Below is a small trained network, with its code and all its weights. Each question gives an input and a target symbol and asks what happens when units are switched off, that is, made to give their printed mean instead of their output.

import numpy as np


def w(rows, s, z=0):
    codes = np.array(rows[::2]) - 128.0
    scale = np.full(codes.shape[1], s)
    scale[-1] = z or s
    return codes * scale


def f(y):
    return y / 2 * (1 + np.tanh(0.7978845608 * (y + 0.044715 * y**3)))


def softmax(a):
    e = np.exp(a - a.max(-1, keepdims=True))
    return e / e.sum(-1, keepdims=True)


def log_softmax(a):
    a = a - a.max(-1, keepdims=True)
    return a - np.log(np.exp(a).sum(-1, keepdims=True))


def net(x, mask):
    ids = ['δεηθμξπστψ'.index(c) for c in x.split()]
    T = len(ids)
    res = E[ids] + P[:T]
    r = res
    for j in range(3):
        rows = slice(3 * j, 3 * j + 3)
        q, k, v = (r @ M[0][rows].T for M in (Q, K, V))
        z = softmax(np.where(np.tri(T) > 0, q @ k.T / 3**0.5, -1e9)) @ v
        o = O[0][rows]
        res = res + np.where(mask[j], z, o[:, -1]) @ o[:, :-1]
    y = f(res @ A[0][:, :-1].T + A[0][:, -1])
    res = res + np.where(mask[3:7], y, B[0][:, -1]) @ B[0][:, :-1]
    return log_softmax(res[-1] @ U[:, :-1].T + U[:, -1])


Q, K, V, O, A, B = {}, {}, {}, {}, {}, {}
E = w([
[136,104,173,169,131,129,138,152,128],'δ',
[115,129,122,150,123,112,120,105,161],'ε',
[45,107,177,175,206,143,133,151,148],'η',
[142,106,146,155,95,131,130,98,134],'θ',
[194,144,133,150,122,136,97,93,50],'μ',
[112,66,105,137,82,31,109,182,81],'ξ',
[110,97,115,113,94,185,52,106,137],'π',
[99,117,109,139,128,109,111,96,185],'σ',
[254,75,126,123,104,198,150,155,179],'τ',
[153,143,83,100,166,97,95,48,120],'ψ',
],0.025)
P = w([
[142,157,225,81,110,60,75,111,198],'0',
[143,78,196,114,140,120,97,103,151],'1',
[129,112,140,142,173,127,77,169,146],'2',
[129,116,107,175,168,139,89,166,131],'3',
[136,99,81,215,138,143,110,152,122],'4',
[124,76,54,246,98,156,122,121,116],'5',
],0.013)
Q[0] = w([
[96,116,112,157,133,137,164,198,131],'H0',
[168,158,90,194,180,59,17,85,172],'H0',
[93,156,152,89,62,123,135,193,117],'H0',
[165,192,108,57,116,79,254,100,91],'H1',
[32,218,73,82,152,157,228,123,189],'H1',
[96,142,151,89,64,179,23,151,26],'H1',
[112,112,118,207,115,125,70,174,117],'H2',
[138,125,13,78,124,149,128,147,111],'H2',
[96,122,181,198,134,194,153,105,109],'H2',
],0.0087)
K[0] = w([
[103,112,181,149,144,137,164,157,106],'H0',
[123,134,14,188,100,123,111,113,86],'H0',
[129,179,181,129,178,153,144,116,133],'H0',
[195,195,128,178,185,142,133,77,154],'H1',
[111,114,139,162,175,173,149,82,222],'H1',
[164,88,189,58,69,198,64,168,81],'H1',
[120,125,18,255,150,180,134,152,119],'H2',
[141,127,105,126,125,102,95,115,117],'H2',
[145,98,124,139,95,100,106,183,116],'H2',
],0.0098)
V[0] = w([
[148,118,187,58,168,248,61,118,134],'H0',
[32,186,98,204,114,166,58,41,176],'H0',
[213,203,92,47,152,135,109,7,182],'H0',
[143,55,109,196,77,196,97,143,203],'H1',
[143,109,254,36,181,89,134,75,209],'H1',
[47,118,68,84,83,69,182,164,68],'H1',
[119,193,226,217,117,148,169,166,44],'H2',
[106,122,182,114,65,180,185,191,218],'H2',
[121,132,204,52,128,34,122,79,104],'H2',
],0.0068)
O[0] = w([
[116,191,62,183,86,76,179,122,177,200],'H0',
[255,156,235,155,105,95,209,167,81,129],'H0',
[169,168,141,161,200,56,129,132,166,251],'H0',
[186,173,177,136,141,113,49,172,121,193],'H1',
[90,126,164,197,62,174,179,147,81,246],'H1',
[155,207,20,70,124,133,149,59,152,3],'H1',
[164,194,207,112,83,69,111,126,122,23],'H2',
[147,245,88,72,252,86,174,98,96,58],'H2',
[113,147,154,68,105,189,77,131,53,130],'H2',
],0.0077,0.0046)
A[0] = w([
[165,191,153,54,195,127,2,131,144,98],'N0',
[114,86,124,95,53,197,149,123,199,146],'N1',
[38,125,131,155,135,13,98,55,197,249],'N2',
[138,152,35,103,198,110,175,143,176,5],'N3',
],0.0085,0.0026)
B[0] = w([
[201,109,227,87,81,85,239,1,153,192],'N0',
[224,173,188,77,101,114,113,121,145,253],'N1',
[200,228,176,136,214,172,138,200,120,235],'N2',
[6,138,66,155,175,97,154,81,131,184],'N3',
],0.0094,0.0045)
U = w([
[128,200,123,117,138,106,173,124,101,95],'δ',
[121,136,128,112,145,122,174,150,100,35],'ε',
[132,217,116,138,99,87,187,136,101,37],'η',
[130,157,133,111,141,104,186,135,103,38],'θ',
[237,242,253,137,155,131,158,189,103,165],'μ',
[83,116,209,55,158,136,171,53,159,84],'ξ',
[53,126,81,174,128,102,129,118,140,92],'π',
[13,10,91,179,122,121,128,107,161,112],'σ',
[62,223,80,178,166,122,137,50,93,133],'τ',
[67,14,69,172,125,221,84,224,123,254],'ψ',
],0.0068,0.0041)

Each question gives the input, a string of symbols that net reads in full, and the target symbol t.
The units are the heads (3 rows each of Q, K, V and O) and the neurons (one row each of A and B). Each row of codes is followed by its name. A weight is (code - 128) times the scale printed after its matrix; where a second scale follows, it is the last column's (O, A, B and U).
mask holds one flag per unit, heads first, then neurons. A switched-off unit (its flag False) gives its mean, the last column of its rows in O or B, instead of its output. The means were averaged over made-up inputs and are rounded, as every weight is.
A unit's drop is (log p(t) with every unit on - log p(t) with that unit switched off) / (log p(t) with every unit on - log p(t) with every unit switched off).
The circuit of an input: a set's keep is (log p(t) with only the set's units on - log p(t) with every unit switched off) / (log p(t) with every unit on - log p(t) with every unit switched off). Starting from all 7 units, units are removed one at a time, each time the one whose removal leaves the highest keep (on an exact tie, the one counted first), for as long as the keep stays at least 0.8.
units of the circuit, in order: the units of the circuit, biggest drop first
unit that matters most: the unit with the biggest drop
top k neurons: the k neurons with the biggest drops, biggest first
heads that matter: for each layer, one digit per head in row order, 1 if its drop is at least 0.15 and else 0, layers parted by /
input ψ δ η μ ξ, target μ: units of the circuit, in order	(N2)
input θ ξ μ, target ξ: units of the circuit, in order	(H1, N0, H0)
input τ ξ θ, target ξ: heads that matter	111
input δ μ μ ξ ψ, target ξ: heads that matter	110
input θ ψ δ ψ μ μ, target ψ: units of the circuit, in order	(N1, N0)
input τ τ τ σ, target μ: heads that matter	110
input ψ τ θ ψ μ η, target μ: heads that matter	011
input τ μ μ ψ μ ε, target μ: heads that matter	001
input τ ψ μ ξ ε, target ξ: units of the circuit, in order	(H0, H1, N0)
input δ μ σ ψ η ψ, target ψ: heads that matter	001
input ψ ψ σ π ε, target μ: heads that matter	011
input τ δ ξ τ, target ξ: units of the circuit, in order	(H1, H0, N1, N3)
input π ψ ξ μ τ δ, target τ: heads that matter	011
input ξ σ μ τ δ, target τ: units of the circuit, in order	(H1, H2, N3)
input τ ψ τ π τ δ, target μ: units of the circuit, in order	(H2, N2)
input δ η π, target μ: heads that matter	110
input μ ξ η, target ξ: heads that matter	111
input ψ σ σ η π δ, target μ: units of the circuit, in order	(H2)
input η θ τ τ ξ η, target ξ: heads that matter	110
input δ ψ η, target μ: top 2 neurons	(N3, N2)
input ψ τ ψ τ, target ψ: heads that matter	101
input τ τ δ ξ δ, target ξ: units of the circuit, in order	(H1, H0, N0, H2)
input ψ ξ η τ τ, target τ: units of the circuit, in order	(H1, N3)
input τ ψ δ μ ψ π, target μ: heads that matter	010
input ψ σ ψ ξ θ, target ξ: units of the circuit, in order	(H0, H1, N0)
input τ ψ τ, target ψ: units of the circuit, in order	(H2, H1)
input μ ε δ δ η τ, target μ: units of the circuit, in order	(N1)
input ξ η τ δ τ τ, target τ: unit that matters most	H2
input μ θ ψ, target μ: heads that matter	100
input τ δ μ ξ σ, target ξ: heads that matter	110
